Here is a tiny trained network, its code and every weight. The questions are about switching its units off for an input and a class, where a switched-off unit gives its printed mean instead of its output.

import numpy as np


def w(rows, s, z=0):
    codes = np.array(rows[::2]) - 128.0
    scale = np.full(codes.shape[1], s)
    scale[-1] = z or s
    return codes * scale


def f(y):
    return np.maximum(y, 0)


def log_softmax(a):
    a = a - a.max(-1, keepdims=True)
    return a - np.log(np.exp(a).sum(-1, keepdims=True))


def net(x, mask):
    res = np.array(x, float).reshape(1, 5) / 4 @ E
    y = f(res @ A[0][:, :-1].T + A[0][:, -1])
    res = res + np.where(mask, y, B[0][:, -1]) @ B[0][:, :-1]
    return log_softmax(res[-1] @ U[:, :-1].T + U[:, -1])


A, B = {}, {}
E = w([
[123,66,129,194,98],'x0',
[252,54,112,88,145],'x1',
[130,129,254,108,83],'x2',
[144,146,170,202,195],'x3',
[81,38,150,72,180],'x4',
],0.0079)
A[0] = w([
[100,86,114,117,115,90],'n1',
[190,117,135,114,128,92],'n2',
[157,192,142,79,205,123],'n3',
[178,170,118,84,153,197],'n4',
[76,156,124,129,78,118],'n5',
[169,144,150,186,102,108],'n6',
[100,79,168,116,121,112],'n7',
[94,79,153,123,181,69],'n8',
[110,167,42,99,201,58],'n9',
[72,72,147,86,211,73],'n10',
[175,186,123,166,39,119],'n11',
[136,134,85,66,3,128],'n12',
[76,148,130,137,122,77],'n13',
[125,41,104,227,68,168],'n14',
[97,187,109,87,161,142],'n15',
[139,152,124,136,122,254],'n16',
[89,147,142,183,139,120],'n17',
[194,144,121,123,119,106],'n18',
[192,80,134,116,148,67],'n19',
[132,119,21,169,155,91],'n20',
[134,148,198,82,148,99],'n21',
[204,209,112,171,71,65],'n22',
[136,119,207,121,88,80],'n23',
[50,140,134,148,118,62],'n24',
[207,106,123,127,98,103],'n25',
[133,116,200,155,116,93],'n26',
[180,164,183,218,226,115],'n27',
[161,163,198,96,54,96],'n28',
],0.014,0.0084)
B[0] = w([
[105,141,90,105,151,148],'n1',
[104,108,138,146,77,173],'n2',
[77,122,147,88,170,194],'n3',
[124,100,184,132,148,228],'n4',
[88,87,168,133,94,190],'n5',
[115,104,92,109,168,184],'n6',
[136,111,99,119,184,175],'n7',
[120,103,55,104,141,169],'n8',
[128,173,119,208,144,192],'n9',
[162,88,23,108,140,200],'n10',
[165,81,57,103,149,231],'n11',
[71,218,103,63,111,228],'n12',
[87,93,107,146,89,163],'n13',
[103,139,205,114,194,237],'n14',
[105,85,169,117,132,198],'n15',
[226,134,234,94,163,254],'n16',
[118,77,161,134,99,191],'n17',
[85,78,129,138,114,181],'n18',
[58,76,129,159,66,179],'n19',
[123,178,105,220,130,209],'n20',
[126,147,119,179,149,182],'n21',
[132,58,2,121,151,221],'n22',
[122,160,102,195,118,186],'n23',
[71,92,99,160,66,180],'n24',
[99,100,160,148,77,197],'n25',
[123,170,131,173,147,180],'n26',
[77,217,109,66,77,238],'n27',
[121,166,131,217,156,213],'n28',
],0.029,0.0087)
U = w([
[106,172,113,239,202,82],'0',
[122,82,55,115,198,240],'1',
[66,70,156,160,91,67],'2',
[56,119,168,127,254,253],'3',
[52,215,98,76,144,27],'4',
[200,127,203,112,199,115],'5',
[248,183,115,139,60,26],'6',
],0.0091,0.0041)

Each question gives the input, the list of numbers given to net, and the class t.
The units are the neurons (one row each of A and B). Each row of codes is followed by its name. A weight is (code - 128) times the scale printed after its matrix; where a second scale follows, it is the last column's (A, B and U).
mask holds one flag per neuron, in row order. A switched-off neuron (its flag False) gives its mean, the last column of its row in B, instead of its output. The means were averaged over made-up inputs and are rounded, as every weight is.
A unit's drop is (log p(t) with every unit on - log p(t) with that unit switched off) / (log p(t) with every unit on - log p(t) with every unit switched off).
The circuit of an input: a set's keep is (log p(t) with only the set's units on - log p(t) with every unit switched off) / (log p(t) with every unit on - log p(t) with every unit switched off). Starting from the 12 units with the biggest drops (on a tie, the unit counted first), units are removed one at a time, each time the one whose removal leaves the highest keep (on an exact tie, the one counted first), for as long as the keep stays at least 0.8.
circuit, biggest first: the units of the circuit, biggest drop first
unit that matters most: the unit with the biggest drop
k most important neurons: the k neurons with the biggest drops, biggest first
drop of u: that unit's drop, to one decimal
input [-4,-6,-4,-6,3], class 2: circuit, biggest first	(n5, n24)
input [-1,-3,-8,6,8], class 0: 3 most important neurons	(n9, n20, n22)
input [1,6,8,-1,-7], class 0: 3 most important neurons	(n28, n23, n26)
input [-3,-7,6,8,-5], class 4: unit that matters most	n27
input [2,-1,-7,1,7], class 0: 4 most important neurons	(n20, n9, n22, n11)
input [-2,3,0,-7,7], class 1: 2 most important neurons	(n10, n27)
input [3,-5,4,1,5], class 1: circuit, biggest first	(n10, n8)
input [-4,-5,-1,1,1], class 2: circuit, biggest first	(n14, n24, n5)
input [-3,-6,4,-3,-6], class 1: 2 most important neurons	(n11, n22)
input [-2,-5,2,1,-6], class 1: 2 most important neurons	(n22, n11)
input [4,-2,-7,6,6], class 0: 3 most important neurons	(n20, n12, n9)
input [-1,-4,5,8,-7], class 4: 2 most important neurons	(n27, n10)
input [-6,-2,1,-2,-6], class 1: 3 most important neurons	(n22, n11, n14)
input [-3,6,6,2,-4], class 0: unit that matters most	n28
input [4,-3,5,4,0], class 0: 4 most important neurons	(n23, n26, n3, n12)
input [6,-2,6,-7,-2], class 4: 4 most important neurons	(n12, n4, n20, n9)
input [-2,5,-6,6,-2], class 0: 3 most important neurons	(n20, n12, n9)
input [2,6,-4,-6,-3], class 2: 2 most important neurons	(n27, n25)
input [8,5,4,-7,-4], class 3: drop of n14	4.7
input [7,6,-7,-2,4], class 0: circuit, biggest first	(n20)
input [1,2,5,6,-1], class 4: drop of n20	0.3
input [-6,-3,-7,1,-8], class 1: drop of n15	0.2
